Here is a tiny trained network, its code and every weight. The questions are about switching its units off for an input and a class, where a switched-off unit gives its printed mean instead of its output.

import numpy as np


def w(rows, s, z=0):
    codes = np.array(rows[::2]) - 128.0
    scale = np.full(codes.shape[1], s)
    scale[-1] = z or s
    return codes * scale


def norm(h):
    return h / np.sqrt((h * h).mean(-1, keepdims=True) + 1e-5)


def f(y):
    return y / 2 * (1 + np.tanh(0.7978845608 * (y + 0.044715 * y**3)))


def log_softmax(a):
    a = a - a.max(-1, keepdims=True)
    return a - np.log(np.exp(a).sum(-1, keepdims=True))


def net(x, mask):
    res = np.array(x, float).reshape(1, 8) / 4 @ E
    u = 0
    for l in range(3):
        y = f(norm(res) @ A[l][:, :-1].T + A[l][:, -1])
        res = res + np.where(mask[u : u + 9], y, B[l][:, -1]) @ B[l][:, :-1]
        u += 9
    return log_softmax(norm(res)[-1] @ U[:, :-1].T + U[:, -1])


A, B = {}, {}
E = w([
[113,203,24,157,102,92,109,115,151,255,65],'x0',
[120,116,129,131,124,131,125,120,135,131,122],'x1',
[128,135,135,129,134,134,130,125,121,133,123],'x2',
[173,121,104,99,56,251,107,99,97,167,211],'x3',
[81,146,155,4,160,130,173,142,213,178,163],'x4',
[138,134,126,128,131,124,135,129,125,128,133],'x5',
[124,123,125,124,125,125,118,128,132,125,130],'x6',
[129,126,126,133,128,125,134,125,129,128,134],'x7',
],0.012)
A[0] = w([
[192,74,241,144,112,122,116,158,93,75,125,123],'0.n0',
[128,78,232,110,168,119,146,142,122,2,160,169],'0.n1',
[77,141,142,131,145,174,87,133,124,127,113,99],'0.n2',
[154,45,179,74,114,206,170,130,59,55,189,123],'0.n3',
[159,145,74,162,92,91,122,139,90,202,85,119],'0.n4',
[90,144,158,6,176,150,189,163,200,183,163,193],'0.n5',
[185,84,110,206,82,94,81,116,29,95,100,254],'0.n6',
[171,108,153,99,64,234,90,106,87,152,229,119],'0.n7',
[177,129,75,98,38,233,94,129,88,214,203,74],'0.n8',
],0.0092,0.0083)
B[0] = w([
[124,133,48,121,187,123,67,133,146,225,177,196],'0.n0',
[94,155,32,124,183,226,215,75,139,93,73,246],'0.n1',
[111,114,160,165,137,139,171,117,144,137,117,123],'0.n2',
[184,102,239,165,137,70,26,132,104,139,117,234],'0.n3',
[97,114,166,164,57,74,156,96,135,66,112,180],'0.n4',
[188,71,97,85,123,76,180,79,133,126,132,246],'0.n5',
[65,201,138,205,162,204,160,222,163,159,132,253],'0.n6',
[146,94,176,157,1,87,103,168,22,126,152,231],'0.n7',
[75,177,44,93,175,227,200,72,175,117,108,220],'0.n8',
],0.0097,0.014)
A[1] = w([
[85,178,177,192,125,92,76,208,131,136,124,72],'1.n0',
[165,71,126,111,165,114,148,93,78,4,122,63],'1.n1',
[112,121,111,124,184,122,136,136,142,122,156,47],'1.n2',
[106,152,159,176,123,194,103,172,118,128,134,60],'1.n3',
[130,112,143,164,148,66,118,211,144,56,105,108],'1.n4',
[190,104,201,69,95,135,80,124,160,117,159,1],'1.n5',
[137,75,153,77,114,20,137,104,137,141,140,123],'1.n6',
[143,112,167,99,142,25,101,165,150,206,123,97],'1.n7',
[152,144,82,59,140,130,132,93,154,91,127,104],'1.n8',
],0.012,0.0056)
B[1] = w([
[124,112,230,20,98,82,154,20,132,155,179,230],'1.n0',
[84,116,203,70,93,67,154,123,187,112,77,208],'1.n1',
[104,119,109,86,162,114,198,91,146,122,85,142],'1.n2',
[163,106,78,69,137,130,91,178,134,59,80,254],'1.n3',
[109,165,130,148,120,108,118,60,123,176,188,159],'1.n4',
[154,53,113,182,65,75,198,126,92,95,206,160],'1.n5',
[141,176,95,220,141,130,83,247,76,81,87,234],'1.n6',
[117,182,67,214,156,132,99,171,29,112,143,160],'1.n7',
[159,115,130,114,113,142,58,100,165,136,103,212],'1.n8',
],0.011,0.0081)
A[2] = w([
[177,87,148,106,104,120,108,188,116,73,113,167],'2.n0',
[126,135,137,183,113,135,56,223,56,86,100,89],'2.n1',
[151,50,214,77,86,54,180,143,100,126,164,57],'2.n2',
[68,150,66,142,243,185,154,139,150,163,169,3],'2.n3',
[139,154,68,130,118,175,176,131,169,144,144,67],'2.n4',
[197,79,249,73,97,147,74,203,108,102,218,116],'2.n5',
[187,56,79,9,126,124,157,18,140,190,162,117],'2.n6',
[133,149,175,171,168,50,102,121,197,140,73,217],'2.n7',
[132,125,134,83,209,155,151,153,206,101,127,62],'2.n8',
],0.011,0.0045)
B[2] = w([
[56,150,198,138,115,159,88,128,102,134,157,207],'2.n0',
[101,111,75,67,196,94,113,126,169,190,108,237],'2.n1',
[125,132,136,206,73,181,251,73,130,54,159,207],'2.n2',
[206,131,151,177,140,184,114,66,61,54,200,201],'2.n3',
[160,141,106,118,122,164,103,182,158,137,132,175],'2.n4',
[115,106,150,207,139,65,63,193,66,156,98,254],'2.n5',
[191,101,144,84,54,21,108,132,143,180,62,237],'2.n6',
[119,103,136,84,196,126,126,117,157,111,196,221],'2.n7',
[162,89,198,95,151,172,161,99,151,85,141,195],'2.n8',
],0.013,0.0089)
U = w([
[147,146,157,165,231,225,128,80,105,53,200,251],'0',
[22,200,227,118,115,49,173,76,181,154,203,158],'1',
[162,50,185,2,164,69,186,94,200,65,74,36],'2',
[120,179,4,140,220,26,131,172,147,129,106,164],'3',
[85,113,164,170,144,169,3,210,40,182,144,77],'4',
[56,205,54,168,54,251,165,169,150,145,133,172],'5',
[169,56,191,197,19,74,146,131,49,90,118,119],'6',
[204,146,53,24,18,89,106,123,162,223,74,48],'7',
],0.016,0.0016)

Each question gives the input, the list of numbers given to net, and the class t.
The units are the neurons (one row each of A and B). Each row of codes is followed by its name. A weight is (code - 128) times the scale printed after its matrix; where a second scale follows, it is the last column's (A, B and U).
mask holds one flag per neuron, layer by layer. A switched-off neuron (its flag False) gives its mean, the last column of its row in B, instead of its output. The means were averaged over made-up inputs and are rounded, as every weight is.
A unit's drop is (log p(t) with every unit on - log p(t) with that unit switched off) / (log p(t) with every unit on - log p(t) with every unit switched off).
The circuit of an input: a set's keep is (log p(t) with only the set's units on - log p(t) with every unit switched off) / (log p(t) with every unit on - log p(t) with every unit switched off). Starting from the 12 units with the biggest drops (on a tie, the unit counted first), units are removed one at a time, each time the one whose removal leaves the highest keep (on an exact tie, the one counted first), for as long as the keep stays at least 0.8.
circuit, biggest first: the units of the circuit, biggest drop first
top k neurons: the k neurons with the biggest drops, biggest first
top k neurons in layer l: the k neurons of layer l with the biggest drops, biggest first
input [0,0,-3,-5,-8,-6,-4,-4], class 0: circuit, biggest first => 0.n7, 0.n6, 2.n3
input [1,-4,6,4,-3,7,-2,0], class 5: circuit, biggest first => 0.n8
input [-4,2,3,8,-2,3,5,-8], class 4: top 3 neurons => 0.n7, 0.n3, 0.n8
input [0,2,-5,-5,-5,1,5,-3], class 0: top 3 neurons in layer 0 => 0.n7, 0.n3, 0.n6
input [-8,3,1,3,-1,3,-5,2], class 4: top 3 neurons => 0.n3, 0.n1, 0.n0
input [-7,6,4,2,2,0,7,6], class 6: top 2 neurons => 0.n3, 0.n1
input [-7,6,-7,1,-5,-5,-4,-5], class 4: top 2 neurons in layer 0 => 0.n3, 0.n8
input [-5,2,-4,6,-2,6,3,-6], class 4: top 2 neurons in layer 0 => 0.n7, 0.n3
input [-4,3,1,1,5,4,8,1], class 6: top 2 neurons => 0.n8, 0.n3
input [0,-8,0,8,-4,7,8,1], class 4: top 2 neurons => 0.n1, 0.n7
input [-1,7,-6,1,-6,5,-5,5], class 4: top 3 neurons => 0.n8, 0.n1, 0.n6
input [-7,2,-2,4,1,3,0,5], class 6: top 2 neurons => 0.n6, 2.n2
input [2,5,2,1,-7,6,0,4], class 5: top 2 neurons in layer 0 => 0.n3, 0.n6
input [-8,2,-8,0,-4,-1,4,2], class 0: top 2 neurons => 0.n1, 0.n0
input [5,4,2,-1,8,2,1,7], class 3: top 4 neurons => 0.n1, 1.n6, 0.n8, 1.n7
input [5,-3,2,0,-2,-5,-4,-6], class 1: top 2 neurons => 0.n1, 0.n4
input [0,-8,7,-6,-2,3,-3,-1], class 0: top 2 neurons => 0.n7, 0.n3
input [-2,-7,2,4,1,-8,-4,0], class 6: top 3 neurons in layer 0 => 0.n6, 0.n7, 0.n3
input [1,-7,-4,4,-7,-4,2,2], class 5: top 2 neurons in layer 0 => 0.n8, 0.n3
input [1,7,4,5,-2,-3,6,-7], class 5: top 2 neurons in layer 0 => 0.n8, 0.n7
input [-1,-8,-5,-4,0,3,1,-5], class 0: top neuron in layer 1 => 1.n0
